Below is a small trained network, with its code and all its weights. Each question gives an input and a target symbol and asks what happens when units are switched off, that is, made to give their printed mean instead of their output.

import numpy as np


def w(rows, s, z=0):
    codes = np.array(rows[::2]) - 128.0
    scale = np.full(codes.shape[1], s)
    scale[-1] = z or s
    return codes * scale


def f(y):
    return np.maximum(y, 0)


def softmax(a):
    e = np.exp(a - a.max(-1, keepdims=True))
    return e / e.sum(-1, keepdims=True)


def log_softmax(a):
    a = a - a.max(-1, keepdims=True)
    return a - np.log(np.exp(a).sum(-1, keepdims=True))


def net(x, mask):
    ids = ['αζθλξψ'.index(c) for c in x.split()]
    T = len(ids)
    res = E[ids] + P[:T]
    u = 0
    for l in range(2):
        r = res
        for j in range(2):
            rows = slice(4 * j, 4 * j + 4)
            q, k, v = (r @ M[l][rows].T for M in (Q, K, V))
            z = softmax(np.where(np.tri(T) > 0, q @ k.T / 4**0.5, -1e9)) @ v
            o = O[l][rows]
            res = res + np.where(mask[u + j], z, o[:, -1]) @ o[:, :-1]
        u += 2
        y = f(res @ A[l][:, :-1].T + A[l][:, -1])
        res = res + np.where(mask[u : u + 16], y, B[l][:, -1]) @ B[l][:, :-1]
        u += 16
    return log_softmax(res[-1] @ U[:, :-1].T + U[:, -1])


Q, K, V, O, A, B = {}, {}, {}, {}, {}, {}
E = w([
[78,184,107,48,114],'α',
[215,123,116,97,115],'ζ',
[139,109,90,132,118],'θ',
[115,46,105,147,7],'λ',
[89,143,165,195,179],'ξ',
[114,164,204,110,60],'ψ',
],0.021)
P = w([
[56,1,194,83,215],'0',
[154,172,42,162,119],'1',
[138,176,48,174,127],'2',
[122,184,54,178,138],'3',
[115,183,57,176,137],'4',
[115,183,62,172,144],'5',
[113,184,63,162,154],'6',
[118,180,70,159,158],'7',
[124,177,75,156,164],'8',
[127,173,80,147,174],'9',
],0.0092)
Q[0] = w([
[186,146,143,118,94],'0.h1',
[155,138,146,119,127],'0.h1',
[111,119,110,117,107],'0.h1',
[119,164,109,156,161],'0.h1',
[83,166,65,124,138],'0.h2',
[116,25,147,95,151],'0.h2',
[248,143,37,169,151],'0.h2',
[203,114,112,121,96],'0.h2',
],0.015)
K[0] = w([
[130,93,186,112,162],'0.h1',
[117,128,155,95,126],'0.h1',
[111,114,75,124,101],'0.h1',
[126,150,112,159,197],'0.h1',
[197,85,124,93,181],'0.h2',
[62,130,3,118,84],'0.h2',
[98,42,132,70,180],'0.h2',
[76,79,174,162,111],'0.h2',
],0.012)
V[0] = w([
[146,140,124,184,86],'0.h1',
[177,254,160,186,52],'0.h1',
[133,224,174,97,131],'0.h1',
[149,104,126,75,170],'0.h1',
[95,137,142,198,153],'0.h2',
[182,126,184,123,94],'0.h2',
[63,134,127,134,97],'0.h2',
[96,83,90,122,21],'0.h2',
],0.0078)
O[0] = w([
[208,99,180,153,153,132],'0.h1',
[255,139,157,62,112,197],'0.h1',
[193,160,160,158,115,190],'0.h1',
[113,119,89,119,121,70],'0.h1',
[83,102,104,158,172,91],'0.h2',
[98,161,128,148,103,226],'0.h2',
[196,139,107,151,170,228],'0.h2',
[154,122,175,141,184,254],'0.h2',
],0.0098,0.0029)
A[0] = w([
[161,150,97,106,178,150],'0.n1',
[129,138,74,165,180,70],'0.n2',
[82,121,100,126,12,133],'0.n3',
[44,106,202,88,146,170],'0.n4',
[78,83,96,125,142,160],'0.n5',
[120,110,30,93,231,1],'0.n6',
[164,118,206,121,162,89],'0.n7',
[119,127,73,38,96,109],'0.n8',
[82,56,153,191,199,133],'0.n9',
[205,173,76,157,133,114],'0.n10',
[250,87,66,52,80,49],'0.n11',
[140,140,104,165,158,126],'0.n12',
[94,135,117,114,108,173],'0.n13',
[59,158,198,99,120,106],'0.n14',
[61,143,168,232,97,95],'0.n15',
[84,161,99,108,216,45],'0.n16',
],0.011,0.0075)
B[0] = w([
[106,175,85,202,95,202],'0.n1',
[114,3,145,106,129,152],'0.n2',
[49,122,180,255,102,216],'0.n3',
[59,105,81,202,61,200],'0.n4',
[200,179,148,80,147,175],'0.n5',
[60,31,45,137,109,156],'0.n6',
[165,100,122,20,131,186],'0.n7',
[118,134,184,82,135,200],'0.n8',
[194,191,172,74,171,183],'0.n9',
[69,93,61,83,165,254],'0.n10',
[37,95,140,208,121,223],'0.n11',
[168,156,140,162,129,159],'0.n12',
[65,148,119,138,140,194],'0.n13',
[156,107,112,162,82,227],'0.n14',
[87,150,200,212,180,197],'0.n15',
[163,214,89,33,125,161],'0.n16',
],0.0072,0.0065)
Q[1] = w([
[174,139,120,65,116],'1.h1',
[158,122,67,140,161],'1.h1',
[180,136,100,151,67],'1.h1',
[177,115,8,213,89],'1.h1',
[171,155,181,154,138],'1.h2',
[167,129,196,113,221],'1.h2',
[98,28,218,108,45],'1.h2',
[233,77,88,210,118],'1.h2',
],0.011)
K[1] = w([
[159,117,171,17,85],'1.h1',
[111,154,116,130,227],'1.h1',
[121,6,95,132,45],'1.h1',
[67,29,155,137,159],'1.h1',
[116,173,171,159,128],'1.h2',
[254,98,103,99,99],'1.h2',
[180,119,94,152,64],'1.h2',
[6,16,177,188,174],'1.h2',
],0.0096)
V[1] = w([
[180,112,133,157,84],'1.h1',
[80,3,159,113,145],'1.h1',
[115,186,222,120,187],'1.h1',
[41,59,50,197,65],'1.h1',
[89,139,77,56,207],'1.h2',
[123,115,77,188,193],'1.h2',
[156,111,185,208,124],'1.h2',
[112,177,178,87,192],'1.h2',
],0.0066)
O[1] = w([
[159,182,87,200,111,110],'1.h1',
[65,149,182,101,87,117],'1.h1',
[168,139,156,45,114,166],'1.h1',
[100,203,213,117,244,255],'1.h1',
[146,72,172,135,194,78],'1.h2',
[164,72,152,58,131,115],'1.h2',
[141,151,155,24,31,158],'1.h2',
[1,38,171,166,84,142],'1.h2',
],0.005,0.0087)
A[1] = w([
[136,110,87,159,181,32],'1.n1',
[140,150,73,102,132,156],'1.n2',
[137,109,127,129,188,105],'1.n3',
[250,135,125,66,121,157],'1.n4',
[117,103,143,182,90,2],'1.n5',
[68,126,78,111,133,196],'1.n6',
[100,176,155,115,103,115],'1.n7',
[141,212,107,140,86,86],'1.n8',
[122,133,149,162,99,152],'1.n9',
[133,178,158,75,169,61],'1.n10',
[105,132,139,103,162,60],'1.n11',
[96,173,155,186,137,65],'1.n12',
[107,133,27,124,167,115],'1.n13',
[82,97,102,159,126,97],'1.n14',
[202,110,76,79,122,31],'1.n15',
[111,170,125,116,129,95],'1.n16',
],0.016,0.008)
B[1] = w([
[78,143,143,103,19,146],'1.n1',
[170,125,38,157,111,165],'1.n2',
[112,159,174,79,126,159],'1.n3',
[44,123,100,76,203,192],'1.n4',
[32,32,119,164,202,146],'1.n5',
[214,151,186,137,110,217],'1.n6',
[161,105,92,180,155,243],'1.n7',
[107,94,184,103,185,253],'1.n8',
[121,147,156,109,100,198],'1.n9',
[144,111,92,168,87,164],'1.n10',
[130,148,50,135,168,156],'1.n11',
[137,100,91,70,43,247],'1.n12',
[89,50,109,189,151,193],'1.n13',
[169,133,163,104,138,166],'1.n14',
[202,152,39,173,2,145],'1.n15',
[159,115,86,154,188,186],'1.n16',
],0.0091,0.015)
U = w([
[23,93,53,191,89,78],'α',
[234,223,112,170,51,254],'ζ',
[67,171,110,148,225,155],'θ',
[119,116,2,90,92,100],'λ',
[177,50,79,124,124,33],'ξ',
[139,107,16,226,160,102],'ψ',
],0.008,0.0069)

Each question gives the input, a string of symbols that net reads in full, and the target symbol t.
The units are the heads (4 rows each of Q, K, V and O) and the neurons (one row each of A and B). Each row of codes is followed by its name. A weight is (code - 128) times the scale printed after its matrix; where a second scale follows, it is the last column's (O, A, B and U).
mask holds one flag per unit, layer by layer, with each layer's heads first. A switched-off unit (its flag False) gives its mean, the last column of its rows in O or B, instead of its output. The means were averaged over made-up inputs and are rounded, as every weight is.
A unit's drop is (log p(t) with every unit on - log p(t) with that unit switched off) / (log p(t) with every unit on - log p(t) with every unit switched off).
k most important neurons: the k neurons with the biggest drops, biggest first
top k neurons in layer l: the k neurons of layer l with the biggest drops, biggest first
which heads matter: for each layer, one digit per head in row order, 1 if its drop is at least 0.15 and else 0, layers parted by /
drop of u: that unit's drop, to one decimal
input ψ λ λ ψ α ζ ψ λ ζ λ, target λ: which heads matter -> 11 / 01
input ψ ψ λ ψ ξ θ θ ψ ζ, target ψ: which heads matter -> 10 / 01
input λ α ξ α λ ξ ζ ψ, target α: 4 most important neurons -> (0.n9 1.n5 0.n5 1.n6)
input α θ θ, target α: 4 most important neurons -> (1.n1 1.n13 0.n16 0.n5)
input ψ ζ ξ ψ ψ ζ ζ θ λ ξ, target ζ: which heads matter -> 01 / 00
input ξ ψ ψ α θ, target ξ: top 3 neurons in layer 0 -> (0.n9 0.n15 0.n4)
input θ α λ λ ψ α ψ ψ λ, target θ: 2 most important neurons -> (1.n4 1.n12)
input λ α ξ ζ, target λ: 3 most important neurons -> (0.n9 0.n15 1.n4)
input λ θ ψ λ, target ζ: most important neuron -> (1.n8)
input θ ψ ζ ψ ψ α ψ ψ ζ θ, target θ: 2 most important neurons -> (0.n6 0.n4)
input θ ψ ζ ψ θ ξ ψ ξ λ ζ, target θ: 2 most important neurons -> (0.n6 0.n4)
input ζ ξ θ ζ ψ, target α: 2 most important neurons -> (1.n12 1.n5)
input α ψ ξ ψ ξ ζ α ψ, target θ: which heads matter -> 11 / 10
input λ ξ ψ ψ ξ θ, target λ: top 3 neurons in layer 0 -> (0.n9 0.n10 0.n7)
input ξ λ ψ ψ ψ ψ λ, target ζ: 2 most important neurons -> (0.n9 0.n3)
input θ α ψ α θ θ, target θ: most important neuron -> (0.n4)
input θ ζ ζ, target θ: 3 most important neurons -> (0.n4 0.n6 1.n12)
input λ ξ ψ θ ψ ψ ψ λ ζ, target λ: 2 most important neurons -> (0.n7 0.n10)
input λ ψ ψ α ξ θ ψ α ψ, target λ: top 2 neurons in layer 0 -> (0.n3 0.n11)
input ψ ψ ψ, target θ: which heads matter -> 10 / 00
input α λ ψ α α ψ ψ ψ α ζ, target α: 4 most important neurons -> (1.n1 1.n13 0.n11 0.n16)
input ζ ζ θ ψ θ, target ζ: top neuron in layer 0 -> (0.n3)
input ψ ψ ψ ψ ζ, target ψ: 3 most important neurons -> (0.n10 1.n13 0.n4)
input α ψ θ, target α: top 3 neurons in layer 0 -> (0.n16 0.n11 0.n5)
input ξ ζ θ ξ θ ζ θ, target ξ: 4 most important neurons -> (0.n9 0.n15 0.n5 0.n4)
input α ψ λ ψ α α ψ ψ ξ ψ, target λ: top 2 neurons in layer 0 -> (0.n7 0.n3)
input θ λ α λ α ξ λ, target θ: top neuron in layer 0 -> (0.n5)
input ζ ψ ψ ζ ζ ζ α, target ζ: drop of 1.n6 -> 0.2
input α α ψ α ψ α θ θ ζ, target α: drop of 1.h2 -> 0.2
input ξ ψ ψ ψ ζ θ α ζ ζ, target ξ: drop of 0.n9 -> 2.6
